Below are the code and all the weights of a small trained network. Each question names an input and a class and asks about switching units off, where a switched-off unit gives its printed mean instead of its output.

import numpy as np


def w(rows, s, z=0):
    codes = np.array(rows[::2]) - 128.0
    scale = np.full(codes.shape[1], s)
    scale[-1] = z or s
    return codes * scale


def norm(h):
    return h / np.sqrt((h * h).mean(-1, keepdims=True) + 1e-5)


def f(y):
    return np.maximum(y, 0)


def log_softmax(a):
    a = a - a.max(-1, keepdims=True)
    return a - np.log(np.exp(a).sum(-1, keepdims=True))


def net(x, mask):
    res = np.array(x, float).reshape(1, 3) / 4 @ E
    u = 0
    for l in range(2):
        y = f(norm(res) @ A[l][:, :-1].T + A[l][:, -1])
        res = res + np.where(mask[u : u + 15], y, B[l][:, -1]) @ B[l][:, :-1]
        u += 15
    return log_softmax(norm(res)[-1] @ U[:, :-1].T + U[:, -1])


A, B = {}, {}
E = w([
[129,41,133,121,142,138,128],'x0',
[122,67,146,215,101,253,150],'x1',
[138,169,142,189,231,150,142],'x2',
],0.0031)
A[0] = w([
[123,121,132,122,137,126,125,119],'0.n1',
[126,250,121,74,216,45,127,154],'0.n2',
[125,128,118,97,114,109,116,77],'0.n3',
[139,107,119,69,13,110,128,85],'0.n4',
[125,3,137,120,120,144,133,47],'0.n5',
[139,172,118,173,224,130,137,65],'0.n6',
[122,87,117,162,167,147,113,83],'0.n7',
[153,75,129,155,144,144,136,169],'0.n8',
[127,90,126,2,145,18,126,255],'0.n9',
[130,133,122,96,146,122,128,103],'0.n10',
[147,207,134,108,83,104,139,71],'0.n11',
[119,57,126,144,163,156,135,155],'0.n12',
[139,37,141,109,119,139,128,56],'0.n13',
[124,133,133,116,140,100,125,87],'0.n14',
[149,109,133,106,168,114,123,109],'0.n15',
],0.0081,0.0018)
B[0] = w([
[123,118,138,135,129,120,136,132],'0.n1',
[185,78,101,139,64,33,175,255],'0.n2',
[147,108,133,143,156,128,146,151],'0.n3',
[101,137,145,18,141,112,83,200],'0.n4',
[133,83,73,172,122,132,124,187],'0.n5',
[136,169,173,63,178,129,109,188],'0.n6',
[110,132,148,171,129,126,164,160],'0.n7',
[96,146,120,170,142,126,104,170],'0.n8',
[254,179,129,158,145,140,140,250],'0.n9',
[135,127,123,122,103,122,138,146],'0.n10',
[103,96,126,205,102,131,153,173],'0.n11',
[100,132,94,163,156,143,140,178],'0.n12',
[119,85,108,168,126,108,134,169],'0.n13',
[142,134,129,113,119,137,142,147],'0.n14',
[103,98,140,132,129,81,150,148],'0.n15',
],0.019,0.0093)
A[1] = w([
[155,124,169,96,126,101,114,104],'1.n1',
[93,127,140,108,78,119,140,102],'1.n2',
[167,139,138,162,6,85,167,79],'1.n3',
[192,97,85,145,87,131,106,53],'1.n4',
[81,145,164,74,84,144,125,48],'1.n5',
[196,121,138,96,145,105,150,109],'1.n6',
[116,209,213,114,202,156,157,135],'1.n7',
[208,163,74,130,121,195,88,2],'1.n8',
[143,116,140,50,126,78,126,148],'1.n9',
[94,56,130,113,115,109,150,34],'1.n10',
[250,183,185,59,54,133,155,40],'1.n11',
[98,135,167,81,93,150,103,63],'1.n12',
[46,54,119,70,76,89,122,70],'1.n13',
[107,202,205,122,168,210,131,95],'1.n14',
[42,161,164,63,61,166,116,65],'1.n15',
],0.011,0.0013)
B[1] = w([
[160,141,110,144,143,131,139,169],'1.n1',
[101,90,124,121,129,127,163,134],'1.n2',
[102,138,102,81,124,181,68,219],'1.n3',
[116,176,185,121,168,147,126,193],'1.n4',
[132,134,152,160,114,129,175,137],'1.n5',
[173,96,144,113,122,94,122,210],'1.n6',
[107,94,131,53,130,124,71,162],'1.n7',
[74,91,150,113,117,66,166,159],'1.n8',
[152,129,125,190,153,136,144,186],'1.n9',
[142,219,138,104,152,151,120,148],'1.n10',
[160,166,72,156,5,155,99,255],'1.n11',
[136,139,133,159,131,126,171,138],'1.n12',
[110,124,151,63,96,141,103,156],'1.n13',
[92,158,103,79,97,169,92,156],'1.n14',
[110,125,172,151,127,123,204,141],'1.n15',
],0.023,0.012)
U = w([
[101,134,209,116,103,147,240,47],'0',
[70,127,120,53,139,161,64,177],'1',
[95,108,85,246,170,147,147,140],'2',
[168,93,160,115,180,64,138,2],'3',
[247,152,103,138,35,106,127,191],'4',
],0.012,0.0039)

Each question gives the input, the list of numbers given to net, and the class t.
The units are the neurons (one row each of A and B). Each row of codes is followed by its name. A weight is (code - 128) times the scale printed after its matrix; where a second scale follows, it is the last column's (A, B and U).
mask holds one flag per neuron, layer by layer. A switched-off neuron (its flag False) gives its mean, the last column of its row in B, instead of its output. The means were averaged over made-up inputs and are rounded, as every weight is.
A unit's drop is (log p(t) with every unit on - log p(t) with that unit switched off) / (log p(t) with every unit on - log p(t) with every unit switched off).
The circuit of an input: a set's keep is (log p(t) with only the set's units on - log p(t) with every unit switched off) / (log p(t) with every unit on - log p(t) with every unit switched off). Starting from the 12 units with the biggest drops (on a tie, the unit counted first), units are removed one at a time, each time the one whose removal leaves the highest keep (on an exact tie, the one counted first), for as long as the keep stays at least 0.8.
circuit, biggest first: the units of the circuit, biggest drop first
unit that matters most: the unit with the biggest drop
k most important neurons: the k neurons with the biggest drops, biggest first
top k neurons in layer l: the k neurons of layer l with the biggest drops, biggest first
drop when u is switched off: that unit's drop, to one decimal
input [-4,6,-2], class 2: top 2 neurons in layer 1	1.n11; 1.n3
input [6,8,-7], class 1: circuit, biggest first	0.n9; 1.n11
input [-8,2,-1], class 1: circuit, biggest first	0.n9; 1.n11
input [-4,5,-6], class 0: top 2 neurons in layer 0	0.n9; 0.n2
input [3,4,-3], class 2: 2 most important neurons	0.n5; 0.n2
input [0,1,-3], class 1: top 4 neurons in layer 0	0.n5; 0.n9; 0.n13; 0.n6
input [6,7,-5], class 2: 4 most important neurons	0.n5; 0.n2; 1.n3; 0.n12
input [-4,3,-8], class 0: top 2 neurons in layer 0	0.n9; 0.n4
input [3,-1,4], class 3: top 3 neurons in layer 0	0.n9; 0.n6; 0.n12
input [5,2,-8], class 1: circuit, biggest first	0.n5; 1.n11; 0.n2
input [4,1,4], class 1: top 3 neurons in layer 0	0.n2; 0.n6; 0.n11
input [-1,6,2], class 2: unit that matters most	0.n4
input [-6,3,-2], class 0: top 2 neurons in layer 0	0.n9; 0.n2
input [8,8,-7], class 1: top 2 neurons in layer 0	0.n9; 0.n4
input [5,7,-7], class 1: most important neuron	0.n9
input [3,8,6], class 2: 2 most important neurons	0.n4; 1.n3
input [0,3,-1], class 2: 2 most important neurons	0.n2; 1.n11
input [8,5,-6], class 1: top 2 neurons in layer 0	0.n9; 0.n4
input [2,5,4], class 2: top 3 neurons in layer 0	0.n4; 0.n12; 0.n5
input [1,1,6], class 1: unit that matters most	0.n2
input [-5,8,-5], class 1: top 2 neurons in layer 1	1.n13; 1.n11
input [4,0,-4], class 3: top 3 neurons in layer 0	0.n5; 0.n2; 0.n13
input [-7,7,-5], class 0: drop when 0.n2 is switched off	0.6
input [-5,3,-7], class 0: drop when 0.n2 is switched off	0.2
input [0,4,-3], class 1: drop when 0.n9 is switched off	0.6
